Here is a tiny trained network, its code and every weight. The questions are about switching its units off for an input and a target symbol, where a switched-off unit gives its printed mean instead of its output.

import numpy as np


def w(rows, s, z=0):
    codes = np.array(rows[::2]) - 128.0
    scale = np.full(codes.shape[1], s)
    scale[-1] = z or s
    return codes * scale


def f(y):
    return y / 2 * (1 + np.tanh(0.7978845608 * (y + 0.044715 * y**3)))


def softmax(a):
    e = np.exp(a - a.max(-1, keepdims=True))
    return e / e.sum(-1, keepdims=True)


def log_softmax(a):
    a = a - a.max(-1, keepdims=True)
    return a - np.log(np.exp(a).sum(-1, keepdims=True))


def net(x, mask):
    ids = ['ΠΦζημω'.index(c) for c in x.split()]
    T = len(ids)
    res = E[ids] + P[:T]
    q, k, v = (res @ M[0].T for M in (Q, K, V))
    z = softmax(np.where(np.tri(T) > 0, q @ k.T / 3**0.5, -1e9)) @ v
    res = res + np.where(mask[0], z, O[0][:, -1]) @ O[0][:, :-1]
    y = f(res @ A[0][:, :-1].T + A[0][:, -1])
    res = res + np.where(mask[1:9], y, B[0][:, -1]) @ B[0][:, :-1]
    return log_softmax(res[-1] @ U[:, :-1].T + U[:, -1])


Q, K, V, O, A, B = {}, {}, {}, {}, {}, {}
E = w([
[39,106,162,183,228],'Π',
[148,179,254,141,175],'Φ',
[71,148,193,216,166],'ζ',
[108,90,199,76,171],'η',
[114,85,160,64,66],'μ',
[53,231,124,123,143],'ω',
],0.0091)
P = w([
[248,93,3,153,103],'0',
[183,107,77,132,133],'1',
[127,116,85,176,87],'2',
[105,121,107,166,83],'3',
[110,120,146,120,97],'4',
[95,130,168,112,104],'5',
[75,130,180,115,110],'6',
[70,140,199,97,98],'7',
[64,129,217,75,111],'8',
[11,147,203,135,123],'9',
],0.0066)
Q[0] = w([
[145,144,20,76,178],'H1',
[6,215,220,93,94],'H1',
[65,49,135,104,118],'H1',
],0.019)
K[0] = w([
[214,72,156,214,127],'H1',
[16,101,250,115,95],'H1',
[141,241,174,125,97],'H1',
],0.015)
V[0] = w([
[57,142,67,135,176],'H1',
[171,253,117,123,79],'H1',
[127,174,178,192,189],'H1',
],0.021)
O[0] = w([
[94,122,165,27,172,125],'H1',
[114,254,48,142,99,133],'H1',
[166,132,49,140,196,253],'H1',
],0.017,0.0079)
A[0] = w([
[113,123,144,76,93,105],'N1',
[100,189,207,91,156,253],'N2',
[204,28,117,144,184,124],'N3',
[190,120,183,40,132,115],'N4',
[17,219,235,150,102,97],'N5',
[254,101,84,38,184,103],'N6',
[184,139,24,10,92,93],'N7',
[210,158,136,192,116,95],'N8',
],0.0081,0.0056)
B[0] = w([
[58,130,116,112,125,123],'N1',
[168,103,160,71,201,212],'N2',
[116,133,141,185,47,253],'N3',
[137,131,131,54,81,152],'N4',
[154,227,210,190,104,160],'N5',
[5,183,114,111,86,236],'N6',
[188,101,139,133,146,185],'N7',
[75,82,131,99,84,187],'N8',
],0.014,0.0078)
U = w([
[57,211,115,145,107,1],'Π',
[198,32,194,170,124,208],'Φ',
[113,203,4,179,55,157],'ζ',
[132,147,246,216,124,85],'η',
[82,171,153,19,49,13],'μ',
[162,234,128,39,194,174],'ω',
],0.0032,0.0037)

Each question gives the input, a string of symbols that net reads in full, and the target symbol t.
The units are the heads (3 rows each of Q, K, V and O) and the neurons (one row each of A and B). Each row of codes is followed by its name. A weight is (code - 128) times the scale printed after its matrix; where a second scale follows, it is the last column's (O, A, B and U).
mask holds one flag per unit, heads first, then neurons. A switched-off unit (its flag False) gives its mean, the last column of its rows in O or B, instead of its output. The means were averaged over made-up inputs and are rounded, as every weight is.
A unit's drop is (log p(t) with every unit on - log p(t) with that unit switched off) / (log p(t) with every unit on - log p(t) with every unit switched off).
The circuit of an input: a set's keep is (log p(t) with only the set's units on - log p(t) with every unit switched off) / (log p(t) with every unit on - log p(t) with every unit switched off). Starting from all 9 units, units are removed one at a time, each time the one whose removal leaves the highest keep (on an exact tie, the one counted first), for as long as the keep stays at least 0.8.
circuit, biggest first: the units of the circuit, biggest drop first
top k neurons: the k neurons with the biggest drops, biggest first
drop when u is switched off: that unit's drop, to one decimal
input ζ η μ Φ ζ ω ω μ η ζ, target Φ: top 2 neurons : [N6, N5]
input Φ ζ Π ω ζ Π Π, target μ: top 3 neurons : [N6, N4, N3]
input Π Φ Φ ζ ζ Π ω, target μ: circuit, biggest first : [H1, N6, N4]
input Φ ζ ζ μ ζ ω μ Φ μ Π, target Φ: top 2 neurons : [N6, N5]
input η Φ Π ζ ω η, target ω: circuit, biggest first : [H1, N3, N2]
input ω Π η μ Φ Φ Φ Φ ζ, target ζ: top 3 neurons : [N2, N3, N6]
input Φ Φ Π Π Φ Φ Φ Φ Φ η, target ζ: top 2 neurons : [N2, N3]
input Π ζ Φ Φ ω Φ, target ω: top 2 neurons : [N3, N2]
input ω Π ω ω ω Φ ω μ, target ω: top neuron : [N3]
input Π η Φ μ Π ω ω, target ω: top 2 neurons : [N2, N3]
input Φ ω μ Φ η η, target Φ: drop when N6 is switched off : 0.2
input ζ ω Φ Π ω Φ ζ Φ Π, target ζ: drop when N1 is switched off : 0.0
input μ η ω Φ ζ μ η, target Φ: drop when H1 is switched off : 1.1
input μ μ η, target η: top neuron : [N5]
